Below are the code and all the weights of a small trained network. Each question names an input and a target symbol and asks about switching units off, where a switched-off unit gives its printed mean instead of its output.

import numpy as np


def w(rows, s, z=0):
    codes = np.array(rows[::2]) - 128.0
    scale = np.full(codes.shape[1], s)
    scale[-1] = z or s
    return codes * scale


def norm(h):
    return h / np.sqrt((h * h).mean(-1, keepdims=True) + 1e-5)


def f(y):
    return y / 2 * (1 + np.tanh(0.7978845608 * (y + 0.044715 * y**3)))


def softmax(a):
    e = np.exp(a - a.max(-1, keepdims=True))
    return e / e.sum(-1, keepdims=True)


def log_softmax(a):
    a = a - a.max(-1, keepdims=True)
    return a - np.log(np.exp(a).sum(-1, keepdims=True))


def net(x, mask):
    ids = ['ΓΘΛΨΩαβδεζημξστφ'.index(c) for c in x.split()]
    T = len(ids)
    res = E[ids] + P[:T]
    u = 0
    for l in range(2):
        r = norm(res)
        for j in range(2):
            rows = slice(4 * j, 4 * j + 4)
            q, k, v = (r @ M[l][rows].T for M in (Q, K, V))
            z = softmax(np.where(np.tri(T) > 0, q @ k.T / 4**0.5, -1e9)) @ v
            o = O[l][rows]
            res = res + np.where(mask[u + j], z, o[:, -1]) @ o[:, :-1]
        u += 2
        y = f(norm(res) @ A[l][:, :-1].T + A[l][:, -1])
        res = res + np.where(mask[u : u + 12], y, B[l][:, -1]) @ B[l][:, :-1]
        u += 12
    return log_softmax(norm(res)[-1] @ U[:, :-1].T + U[:, -1])


Q, K, V, O, A, B = {}, {}, {}, {}, {}, {}
E = w([
[18,162,153,123,180,64,136,120],'Γ',
[135,158,165,145,100,102,131,62],'Θ',
[164,146,147,89,143,116,115,22],'Λ',
[57,104,136,139,96,191,194,204],'Ψ',
[155,78,155,142,115,166,168,166],'Ω',
[120,100,86,136,93,180,106,89],'α',
[109,93,108,120,118,253,183,85],'β',
[129,85,134,219,51,77,93,116],'δ',
[42,74,154,179,86,53,103,203],'ε',
[86,122,117,83,65,195,192,141],'ζ',
[147,52,88,166,163,128,66,92],'η',
[196,49,163,166,112,129,122,131],'μ',
[161,232,127,165,129,174,126,166],'ξ',
[124,49,103,116,85,175,123,163],'σ',
[188,99,147,161,117,121,113,95],'τ',
[34,152,103,147,37,131,155,118],'φ',
],0.023)
P = w([
[161,74,25,27,130,63,110,219],'0',
[144,113,36,235,121,141,217,106],'1',
[142,127,116,231,120,174,171,83],'2',
[128,136,164,197,104,206,114,92],'3',
[104,146,205,157,87,218,44,107],'4',
[93,143,242,125,59,239,2,129],'5',
],0.0091)
Q[0] = w([
[98,182,145,124,97,154,106,127],'0.h0',
[118,95,107,33,205,48,94,71],'0.h0',
[119,173,88,215,78,105,120,161],'0.h0',
[94,169,122,145,101,210,214,124],'0.h0',
[79,152,173,207,47,124,67,93],'0.h1',
[167,149,199,124,183,127,208,124],'0.h1',
[150,68,106,254,157,118,55,66],'0.h1',
[168,95,195,135,208,163,94,197],'0.h1',
],0.0082)
K[0] = w([
[80,161,115,171,147,125,114,161],'0.h0',
[80,41,100,118,215,29,159,52],'0.h0',
[122,133,150,166,60,142,51,197],'0.h0',
[104,192,133,103,88,178,128,166],'0.h0',
[158,255,91,153,144,119,111,161],'0.h1',
[171,118,153,86,152,95,226,132],'0.h1',
[150,119,72,187,177,92,29,112],'0.h1',
[187,65,207,165,179,166,167,181],'0.h1',
],0.0079)
V[0] = w([
[98,247,109,146,238,114,138,99],'0.h0',
[171,203,78,186,105,183,203,168],'0.h0',
[53,104,148,109,100,134,128,178],'0.h0',
[155,177,169,133,154,97,63,95],'0.h0',
[67,95,130,106,97,97,78,42],'0.h1',
[46,105,167,177,168,98,19,138],'0.h1',
[125,115,86,83,111,89,204,184],'0.h1',
[143,255,126,145,195,140,59,107],'0.h1',
],0.0074)
O[0] = w([
[163,120,212,66,52,185,101,179,103],'0.h0',
[122,120,103,42,109,59,158,193,254],'0.h0',
[160,128,103,135,133,162,210,118,192],'0.h0',
[97,171,154,117,111,141,115,86,50],'0.h0',
[181,139,80,98,255,160,151,115,128],'0.h1',
[183,107,126,72,145,187,180,166,163],'0.h1',
[76,106,131,94,126,185,78,130,139],'0.h1',
[131,58,124,176,19,33,183,151,96],'0.h1',
],0.0071,0.0039)
A[0] = w([
[147,134,170,118,107,45,68,82,114],'0.n0',
[109,144,180,83,186,161,151,124,123],'0.n1',
[195,156,77,58,127,45,96,167,58],'0.n2',
[190,107,93,160,163,178,79,62,135],'0.n3',
[150,135,173,92,107,20,111,101,95],'0.n4',
[141,149,120,164,192,73,96,66,93],'0.n5',
[54,90,126,170,190,195,84,100,10],'0.n6',
[168,97,126,108,116,121,92,109,82],'0.n7',
[113,117,128,50,98,91,97,152,86],'0.n8',
[72,71,161,135,125,33,103,95,2],'0.n9',
[58,151,93,59,221,12,84,114,74],'0.n10',
[105,130,139,226,188,109,155,116,93],'0.n11',
],0.011,0.006)
B[0] = w([
[136,138,139,140,119,200,145,146,166],'0.n0',
[128,124,103,129,152,106,110,65,204],'0.n1',
[127,196,115,87,62,120,122,145,131],'0.n2',
[104,86,150,122,129,221,159,176,253],'0.n3',
[140,139,140,151,106,171,144,136,154],'0.n4',
[142,137,136,105,121,179,108,139,189],'0.n5',
[125,162,162,169,88,177,85,118,230],'0.n6',
[153,108,125,180,104,174,119,128,125],'0.n7',
[117,135,86,105,78,136,129,125,152],'0.n8',
[120,111,149,88,140,124,175,142,156],'0.n9',
[146,103,85,168,147,152,248,114,221],'0.n10',
[114,139,102,121,153,146,115,147,242],'0.n11',
],0.016,0.0051)
Q[1] = w([
[171,154,199,46,111,225,112,122],'1.h0',
[231,64,55,107,251,136,192,48],'1.h0',
[203,111,187,102,157,110,82,128],'1.h0',
[195,157,150,53,134,74,83,84],'1.h0',
[147,157,192,124,188,161,156,147],'1.h1',
[97,169,197,49,130,83,179,90],'1.h1',
[153,80,96,148,85,226,108,154],'1.h1',
[143,62,120,197,128,149,160,169],'1.h1',
],0.013)
K[1] = w([
[160,145,198,100,96,149,68,129],'1.h0',
[97,31,155,3,198,232,131,84],'1.h0',
[106,87,206,131,171,132,128,132],'1.h0',
[55,75,148,153,192,127,55,46],'1.h0',
[176,117,173,87,175,113,122,129],'1.h1',
[117,176,156,136,158,111,194,122],'1.h1',
[134,140,118,113,34,151,106,186],'1.h1',
[130,135,159,182,141,143,96,200],'1.h1',
],0.014)
V[1] = w([
[127,119,105,3,128,220,98,139],'1.h0',
[205,25,52,121,112,129,171,171],'1.h0',
[64,98,121,213,216,99,132,187],'1.h0',
[183,160,151,57,128,84,76,215],'1.h0',
[182,44,76,161,24,135,76,213],'1.h1',
[150,241,71,30,82,46,63,62],'1.h1',
[51,19,177,104,110,150,107,172],'1.h1',
[137,209,216,64,57,93,165,170],'1.h1',
],0.0074)
O[1] = w([
[136,184,131,185,129,76,164,136,176],'1.h0',
[124,130,128,167,98,221,123,168,157],'1.h0',
[141,169,221,127,95,170,146,61,124],'1.h0',
[166,150,1,133,85,121,79,158,90],'1.h0',
[167,120,157,95,200,87,141,45,154],'1.h1',
[225,138,173,120,117,170,39,113,8],'1.h1',
[94,134,114,139,195,105,129,104,163],'1.h1',
[123,101,159,178,254,227,95,77,80],'1.h1',
],0.0089,0.011)
A[1] = w([
[108,67,186,99,73,175,151,93,3],'1.n0',
[136,145,101,115,213,91,254,94,89],'1.n1',
[173,94,181,143,165,204,123,133,185],'1.n2',
[160,57,129,124,130,109,63,117,27],'1.n3',
[166,151,120,119,93,149,74,90,78],'1.n4',
[154,71,108,139,188,83,107,202,13],'1.n5',
[109,106,74,148,150,104,154,199,115],'1.n6',
[131,214,174,207,105,200,142,133,58],'1.n7',
[142,96,209,82,73,137,73,153,90],'1.n8',
[90,116,142,138,101,78,109,93,66],'1.n9',
[96,96,123,85,67,181,158,111,67],'1.n10',
[119,170,174,187,66,87,145,103,97],'1.n11',
],0.015,0.0051)
B[1] = w([
[95,126,132,156,146,154,152,177,162],'1.n0',
[66,90,96,181,111,232,253,155,254],'1.n1',
[124,197,106,121,88,88,150,98,182],'1.n2',
[133,144,122,159,176,109,163,190,139],'1.n3',
[77,125,157,126,140,84,159,132,141],'1.n4',
[167,120,201,81,134,117,140,134,134],'1.n5',
[122,152,149,89,85,165,154,77,214],'1.n6',
[36,92,168,99,141,39,53,149,208],'1.n7',
[56,134,111,136,133,223,230,108,136],'1.n8',
[177,111,128,143,93,122,124,93,141],'1.n9',
[72,128,142,163,178,104,122,119,202],'1.n10',
[161,144,136,112,164,179,66,162,179],'1.n11',
],0.014,0.012)
U = w([
[64,120,113,182,140,197,225,123,107],'Γ',
[48,117,181,138,168,120,63,215,89],'Θ',
[124,187,203,133,120,185,102,26,145],'Λ',
[119,129,159,2,128,181,139,54,71],'Ψ',
[160,165,173,72,171,116,186,135,161],'Ω',
[130,69,51,167,143,75,120,139,151],'α',
[122,190,60,130,174,135,132,45,145],'β',
[171,76,147,214,91,163,97,153,135],'δ',
[136,47,197,102,59,113,150,101,97],'ε',
[82,85,35,47,165,164,92,89,36],'ζ',
[163,128,100,145,165,217,73,121,226],'η',
[178,161,160,191,136,113,162,101,146],'μ',
[143,184,87,96,63,142,110,175,254],'ξ',
[160,52,106,62,166,145,129,154,200],'σ',
[121,173,128,222,97,83,136,93,43],'τ',
[89,86,58,168,46,142,82,24,4],'φ',
],0.0085,0.0029)

Each question gives the input, a string of symbols that net reads in full, and the target symbol t.
The units are the heads (4 rows each of Q, K, V and O) and the neurons (one row each of A and B). Each row of codes is followed by its name. A weight is (code - 128) times the scale printed after its matrix; where a second scale follows, it is the last column's (O, A, B and U).
mask holds one flag per unit, layer by layer, with each layer's heads first. A switched-off unit (its flag False) gives its mean, the last column of its rows in O or B, instead of its output. The means were averaged over made-up inputs and are rounded, as every weight is.
A unit's drop is (log p(t) with every unit on - log p(t) with that unit switched off) / (log p(t) with every unit on - log p(t) with every unit switched off).
The circuit of an input: a set's keep is (log p(t) with only the set's units on - log p(t) with every unit switched off) / (log p(t) with every unit on - log p(t) with every unit switched off). Starting from the 12 units with the biggest drops (on a tie, the unit counted first), units are removed one at a time, each time the one whose removal leaves the highest keep (on an exact tie, the one counted first), for as long as the keep stays at least 0.8.
circuit, biggest first: the units of the circuit, biggest drop first
unit that matters most: the unit with the biggest drop
k most important neurons: the k neurons with the biggest drops, biggest first
top k neurons in layer l: the k neurons of layer l with the biggest drops, biggest first
which heads matter: for each layer, one digit per head in row order, 1 if its drop is at least 0.15 and else 0, layers parted by /
input δ σ Λ φ δ, target Θ: circuit, biggest first	(1.n7, 1.n1)
input α δ φ φ, target Θ: which heads matter	01 / 01
input δ ξ Ψ, target Ψ: top 2 neurons in layer 1	(1.n6, 1.n1)
input Λ Γ ξ δ ζ ξ, target Θ: circuit, biggest first	(1.n7)
input Ω Γ ξ Λ φ, target φ: 2 most important neurons	(0.n3, 1.n1)
input Λ Γ Γ Γ, target Λ: which heads matter	10 / 11
input φ Ω ξ Θ, target Θ: circuit, biggest first	(1.h1, 1.n7, 0.h0)
input ζ β Γ ξ δ, target δ: 2 most important neurons	(1.n1, 0.n3)
input ξ Ω ζ Γ Λ, target Λ: top 3 neurons in layer 1	(1.n1, 1.n2, 1.n10)
input φ Γ Ω ε Γ ε, target Θ: 4 most important neurons	(0.n10, 0.n6, 0.n3, 1.n1)
input ξ η Λ, target Λ: which heads matter	00 / 01
input ε ξ ε α, target α: which heads matter	11 / 11
input ξ η η Ψ δ τ, target τ: which heads matter	11 / 11
input Γ ξ η τ η α, target α: unit that matters most	1.h0
input Λ Ω β σ φ Λ, target Θ: which heads matter	10 / 00
input Γ α ξ Θ, target Θ: top 2 neurons in layer 0	(0.n4, 0.n0)
input Ω ζ Γ ξ Γ, target ξ: which heads matter	10 / 11
input Γ Γ η Γ, target Λ: 4 most important neurons	(0.n10, 0.n3, 0.n1, 1.n1)
input Γ ζ ξ Ψ φ, target φ: which heads matter	11 / 11
input Θ ε ξ, target ξ: 2 most important neurons	(0.n3, 1.n1)
input φ σ ξ Ω ξ, target Θ: which heads matter	01 / 01
input Γ ζ Γ ζ, target Θ: unit that matters most	0.h1
input β ξ Γ ε, target ε: which heads matter	11 / 11
input ξ β μ, target μ: top 2 neurons in layer 1	(1.n2, 1.n1)
input β Λ τ μ Λ α, target Θ: which heads matter	10 / 00
input Γ Ω Γ Ω, target Θ: which heads matter	11 / 00
input ξ Γ φ Ω, target Ω: unit that matters most	1.h1
input ξ μ α δ ε, target ε: top 3 neurons in layer 0	(0.n10, 0.n9, 0.n3)
